Below is a small trained network, with its code and all its weights. Each question gives an input and a target symbol and asks what happens when units are switched off, that is, made to give their printed mean instead of their output.

import numpy as np


def w(rows, s, z=0):
    codes = np.array(rows[::2]) - 128.0
    scale = np.full(codes.shape[1], s)
    scale[-1] = z or s
    return codes * scale


def f(y):
    return np.maximum(y, 0)


def softmax(a):
    e = np.exp(a - a.max(-1, keepdims=True))
    return e / e.sum(-1, keepdims=True)


def log_softmax(a):
    a = a - a.max(-1, keepdims=True)
    return a - np.log(np.exp(a).sum(-1, keepdims=True))


def net(x, mask):
    ids = ['αβγδεηθλμξπστφψω'.index(c) for c in x.split()]
    T = len(ids)
    res = E[ids] + P[:T]
    r = res
    for j in range(2):
        rows = slice(3 * j, 3 * j + 3)
        q, k, v = (r @ M[0][rows].T for M in (Q, K, V))
        z = softmax(np.where(np.tri(T) > 0, q @ k.T / 3**0.5, -1e9)) @ v
        o = O[0][rows]
        res = res + np.where(mask[j], z, o[:, -1]) @ o[:, :-1]
    y = f(res @ A[0][:, :-1].T + A[0][:, -1])
    res = res + np.where(mask[2:6], y, B[0][:, -1]) @ B[0][:, :-1]
    return log_softmax(res[-1] @ U[:, :-1].T + U[:, -1])


Q, K, V, O, A, B = {}, {}, {}, {}, {}, {}
E = w([
[93,125,91],'α',
[66,92,137],'β',
[129,160,58],'γ',
[109,134,62],'δ',
[144,116,90],'ε',
[141,144,85],'η',
[138,108,102],'θ',
[184,79,175],'λ',
[167,136,82],'μ',
[126,61,130],'ξ',
[166,174,80],'π',
[200,165,88],'σ',
[173,143,211],'τ',
[167,177,60],'φ',
[142,150,91],'ψ',
[149,129,252],'ω',
],0.014)
P = w([
[228,79,6],'0',
[111,144,157],'1',
[107,112,55],'2',
[114,144,158],'3',
[107,111,53],'4',
[113,144,157],'5',
[108,110,54],'6',
[113,144,156],'7',
[105,109,53],'8',
[114,143,157],'9',
[105,113,51],'10',
[113,144,156],'11',
],0.015)
Q[0] = w([
[145,141,77],'h1',
[106,63,3],'h1',
[70,178,220],'h1',
[206,44,61],'h2',
[73,116,130],'h2',
[131,98,155],'h2',
],0.037)
K[0] = w([
[183,129,82],'h1',
[152,3,95],'h1',
[23,221,137],'h1',
[196,18,101],'h2',
[66,73,103],'h2',
[119,61,180],'h2',
],0.031)
V[0] = w([
[162,73,142],'h1',
[195,63,145],'h1',
[60,92,134],'h1',
[145,7,116],'h2',
[200,79,200],'h2',
[118,80,174],'h2',
],0.014)
O[0] = w([
[162,151,166,199],'h1',
[152,189,175,255],'h1',
[195,33,141,32],'h1',
[182,5,126,248],'h2',
[204,120,170,128],'h2',
[151,96,169,71],'h2',
],0.018,0.0074)
A[0] = w([
[36,102,237,232],'n1',
[120,112,67,20],'n2',
[17,79,251,75],'n3',
[129,140,177,1],'n4',
],0.019,0.0086)
B[0] = w([
[240,41,107,254],'n1',
[81,112,188,169],'n2',
[3,255,165,206],'n3',
[93,128,99,180],'n4',
],0.025,0.0098)
U = w([
[111,94,194,178],'α',
[129,44,62,142],'β',
[97,145,244,127],'γ',
[89,87,152,179],'δ',
[166,128,75,138],'ε',
[117,115,94,238],'η',
[157,126,113,208],'θ',
[183,161,193,40],'λ',
[160,153,103,136],'μ',
[158,96,196,56],'ξ',
[128,162,141,163],'π',
[157,207,156,1],'σ',
[152,176,184,119],'τ',
[96,153,132,159],'φ',
[124,124,105,245],'ψ',
[161,182,237,17],'ω',
],0.011,0.0063)

Each question gives the input, a string of symbols that net reads in full, and the target symbol t.
The units are the heads (3 rows each of Q, K, V and O) and the neurons (one row each of A and B). Each row of codes is followed by its name. A weight is (code - 128) times the scale printed after its matrix; where a second scale follows, it is the last column's (O, A, B and U).
mask holds one flag per unit, heads first, then neurons. A switched-off unit (its flag False) gives its mean, the last column of its rows in O or B, instead of its output. The means were averaged over made-up inputs and are rounded, as every weight is.
A unit's drop is (log p(t) with every unit on - log p(t) with that unit switched off) / (log p(t) with every unit on - log p(t) with every unit switched off).
The circuit of an input: a set's keep is (log p(t) with only the set's units on - log p(t) with every unit switched off) / (log p(t) with every unit on - log p(t) with every unit switched off). Starting from all 6 units, units are removed one at a time, each time the one whose removal leaves the highest keep (on an exact tie, the one counted first), for as long as the keep stays at least 0.8.
circuit, biggest first: the units of the circuit, biggest drop first
most important unit: the unit with the biggest drop
top k neurons: the k neurons with the biggest drops, biggest first
which heads matter: for each layer, one digit per head in row order, 1 if its drop is at least 0.15 and else 0, layers parted by /
input ξ ξ β μ φ η θ β μ, target ξ: circuit, biggest first : (h2 h1)
input λ ξ γ, target λ: circuit, biggest first : (h1 h2)
input β φ τ ε β λ α, target β: circuit, biggest first : (h2)
input α λ β α, target δ: circuit, biggest first : (h1 n2 h2)
input β ξ π, target β: which heads matter : 01
input λ β φ δ α ψ β ξ λ θ θ, target λ: which heads matter : 11
input θ θ δ δ ε α φ ξ λ φ β θ, target β: which heads matter : 10
input π ξ β ξ θ φ φ π, target φ: circuit, biggest first : (h1 h2)
input γ ψ δ σ β β β τ η, target γ: top 3 neurons : (n2 n1 n4)
input φ τ ε β ξ, target φ: circuit, biggest first : (h2 n1)
input β λ ψ θ δ, target β: which heads matter : 11
input λ β θ φ δ φ γ α ω π, target φ: which heads matter : 11
input δ θ μ φ φ λ η λ γ, target δ: top 2 neurons : (n2 n3)
input η β φ β λ τ γ λ, target ξ: most important unit : n1
input λ ω θ σ γ α β α ω β σ, target λ: circuit, biggest first : (h2 h1)
input β η θ δ β, target β: top 2 neurons : (n3 n2)
input φ β σ ψ λ μ ξ φ β π ε, target φ: top 2 neurons : (n1 n2)
input μ σ γ ω ξ τ, target λ: top 3 neurons : (n1 n3 n2)
input φ τ μ θ τ δ μ, target φ: top 2 neurons : (n1 n2)
input β β α θ ω ε μ, target β: most important unit : h2
